Here is a tiny trained network, its code and every weight. The questions are about switching its units off for an input and a target symbol, where a switched-off unit gives its printed mean instead of its output.

import numpy as np


def w(rows, s, z=0):
    codes = np.array(rows[::2]) - 128.0
    scale = np.full(codes.shape[1], s)
    scale[-1] = z or s
    return codes * scale


def f(y):
    return np.maximum(y, 0)


def softmax(a):
    e = np.exp(a - a.max(-1, keepdims=True))
    return e / e.sum(-1, keepdims=True)


def log_softmax(a):
    a = a - a.max(-1, keepdims=True)
    return a - np.log(np.exp(a).sum(-1, keepdims=True))


def net(x, mask):
    ids = ['γδεζημπσφψω'.index(c) for c in x.split()]
    T = len(ids)
    res = E[ids] + P[:T]
    r = res
    for j in range(3):
        rows = slice(4 * j, 4 * j + 4)
        q, k, v = (r @ M[0][rows].T for M in (Q, K, V))
        z = softmax(np.where(np.tri(T) > 0, q @ k.T / 4**0.5, -1e9)) @ v
        o = O[0][rows]
        res = res + np.where(mask[j], z, o[:, -1]) @ o[:, :-1]
    y = f(res @ A[0][:, :-1].T + A[0][:, -1])
    res = res + np.where(mask[3:19], y, B[0][:, -1]) @ B[0][:, :-1]
    return log_softmax(res[-1] @ U[:, :-1].T + U[:, -1])


Q, K, V, O, A, B = {}, {}, {}, {}, {}, {}
E = w([
[228,88,180],'γ',
[126,58,27],'δ',
[191,182,22],'ε',
[82,95,58],'ζ',
[195,146,17],'η',
[108,106,36],'μ',
[39,66,174],'π',
[187,210,45],'σ',
[85,134,56],'φ',
[8,113,133],'ψ',
[203,155,102],'ω',
],0.013)
P = w([
[97,230,2],'0',
[155,98,129],'1',
[150,104,122],'2',
[145,99,119],'3',
[138,97,114],'4',
[137,89,116],'5',
[131,88,122],'6',
[132,80,123],'7',
[121,83,118],'8',
[120,84,122],'9',
[115,85,121],'10',
[108,91,134],'11',
],0.0087)
Q[0] = w([
[128,172,176],'h1',
[108,121,95],'h1',
[185,146,144],'h1',
[57,90,112],'h1',
[136,121,197],'h2',
[162,129,58],'h2',
[6,65,103],'h2',
[164,91,108],'h2',
[122,140,155],'h3',
[124,175,115],'h3',
[61,183,86],'h3',
[65,138,166],'h3',
],0.022)
K[0] = w([
[134,157,164],'h1',
[99,160,89],'h1',
[207,54,180],'h1',
[27,207,65],'h1',
[132,74,199],'h2',
[149,160,50],'h2',
[7,168,96],'h2',
[131,109,88],'h2',
[126,159,167],'h3',
[124,202,129],'h3',
[71,215,81],'h3',
[81,168,169],'h3',
],0.02)
V[0] = w([
[129,131,129],'h1',
[170,3,101],'h1',
[115,157,157],'h1',
[148,200,106],'h1',
[35,73,208],'h2',
[106,165,147],'h2',
[113,80,78],'h2',
[222,85,95],'h2',
[89,170,141],'h3',
[130,146,140],'h3',
[132,105,114],'h3',
[161,91,118],'h3',
],0.014)
O[0] = w([
[132,125,131,127],'h1',
[34,250,59,134],'h1',
[173,83,133,95],'h1',
[164,100,216,175],'h1',
[127,89,34,6],'h2',
[155,77,122,115],'h2',
[63,157,100,184],'h2',
[107,247,192,152],'h2',
[154,88,126,101],'h3',
[112,134,132,110],'h3',
[139,125,124,150],'h3',
[104,167,131,150],'h3',
],0.013,0.015)
A[0] = w([
[137,70,155,49],'n1',
[59,148,170,254],'n2',
[148,142,178,19],'n3',
[155,155,204,252],'n4',
[154,138,170,49],'n5',
[113,169,148,94],'n6',
[149,151,91,133],'n7',
[116,147,137,120],'n8',
[17,84,113,181],'n9',
[101,54,137,229],'n10',
[250,208,153,89],'n11',
[87,162,151,83],'n12',
[56,28,80,56],'n13',
[129,115,52,146],'n14',
[237,152,69,160],'n15',
[197,170,91,107],'n16',
],0.011,0.0042)
B[0] = w([
[88,223,200,168],'n1',
[199,127,62,253],'n2',
[51,91,201,177],'n3',
[166,75,3,250],'n4',
[66,111,162,167],'n5',
[122,101,186,213],'n6',
[120,63,127,140],'n7',
[128,104,150,171],'n8',
[148,248,181,168],'n9',
[69,132,9,180],'n10',
[121,249,137,202],'n11',
[124,59,191,219],'n12',
[203,144,181,175],'n13',
[74,46,143,147],'n14',
[68,175,154,133],'n15',
[49,105,168,137],'n16',
],0.015,0.024)
U = w([
[125,193,176,166],'γ',
[254,132,184,139],'δ',
[72,67,255,94],'ε',
[155,160,8,56],'ζ',
[157,19,243,110],'η',
[187,59,79,144],'μ',
[146,101,130,129],'π',
[24,129,176,3],'σ',
[45,96,80,190],'φ',
[66,112,173,100],'ψ',
[174,76,135,120],'ω',
],0.0087,0.0048)

Each question gives the input, a string of symbols that net reads in full, and the target symbol t.
The units are the heads (4 rows each of Q, K, V and O) and the neurons (one row each of A and B). Each row of codes is followed by its name. A weight is (code - 128) times the scale printed after its matrix; where a second scale follows, it is the last column's (O, A, B and U).
mask holds one flag per unit, heads first, then neurons. A switched-off unit (its flag False) gives its mean, the last column of its rows in O or B, instead of its output. The means were averaged over made-up inputs and are rounded, as every weight is.
A unit's drop is (log p(t) with every unit on - log p(t) with that unit switched off) / (log p(t) with every unit on - log p(t) with every unit switched off).
The circuit of an input: a set's keep is (log p(t) with only the set's units on - log p(t) with every unit switched off) / (log p(t) with every unit on - log p(t) with every unit switched off). Starting from the 12 units with the biggest drops (on a tie, the unit counted first), units are removed one at a time, each time the one whose removal leaves the highest keep (on an exact tie, the one counted first), for as long as the keep stays at least 0.8.
units of the circuit, in order: the units of the circuit, biggest drop first
unit that matters most: the unit with the biggest drop
k most important neurons: the k neurons with the biggest drops, biggest first
heads that matter: for each layer, one digit per head in row order, 1 if its drop is at least 0.15 and else 0, layers parted by /
input ζ φ δ π ζ φ ω φ ζ, target ζ: heads that matter : 110
input γ ζ δ δ φ γ π η δ μ, target γ: units of the circuit, in order : (n9 h1)
input σ ζ φ ε δ ψ ε φ φ ψ φ φ, target σ: 4 most important neurons : (n3 n1 n5 n11)
input η φ μ η ψ η ω γ φ ψ δ, target η: heads that matter : 010
input δ η δ ε δ ε δ γ δ π φ, target δ: unit that matters most : n2
input η δ ω φ π, target γ: units of the circuit, in order : (h2 n4 n9)
input ε ψ ζ ζ, target ε: 3 most important neurons : (n3 n5 n11)
input η μ δ φ δ π γ μ φ γ φ μ, target η: units of the circuit, in order : (n10 h1)
input γ μ φ φ φ η φ φ η ψ ζ δ, target γ: units of the circuit, in order : (n4 n9 h1)
input π ψ ω, target γ: 2 most important neurons : (n11 n10)
input μ φ π φ φ ε η δ ζ δ δ μ, target μ: units of the circuit, in order : (n11 n1)
input ζ φ δ δ φ ω ψ, target γ: 3 most important neurons : (n4 n13 n9)
input σ ω ζ π δ μ ψ ψ μ ω μ, target σ: 3 most important neurons : (n3 n1 n5)
input ζ γ φ ψ π π ζ, target ζ: units of the circuit, in order : (n12 h2)
input γ δ δ, target γ: heads that matter : 100
input ζ π ψ γ ψ ε φ γ γ μ ψ, target δ: 3 most important neurons : (n13 n4 n9)
input ε ψ ζ δ ζ δ φ δ μ φ, target ε: 4 most important neurons : (n3 n5 n11 n1)
input η φ ζ, target η: 3 most important neurons : (n3 n4 n10)
input ε ζ δ η ω η η δ μ, target ε: units of the circuit, in order : (n3 h2)
input φ ζ η φ ζ ψ δ φ, target φ: most important neuron : (n10)
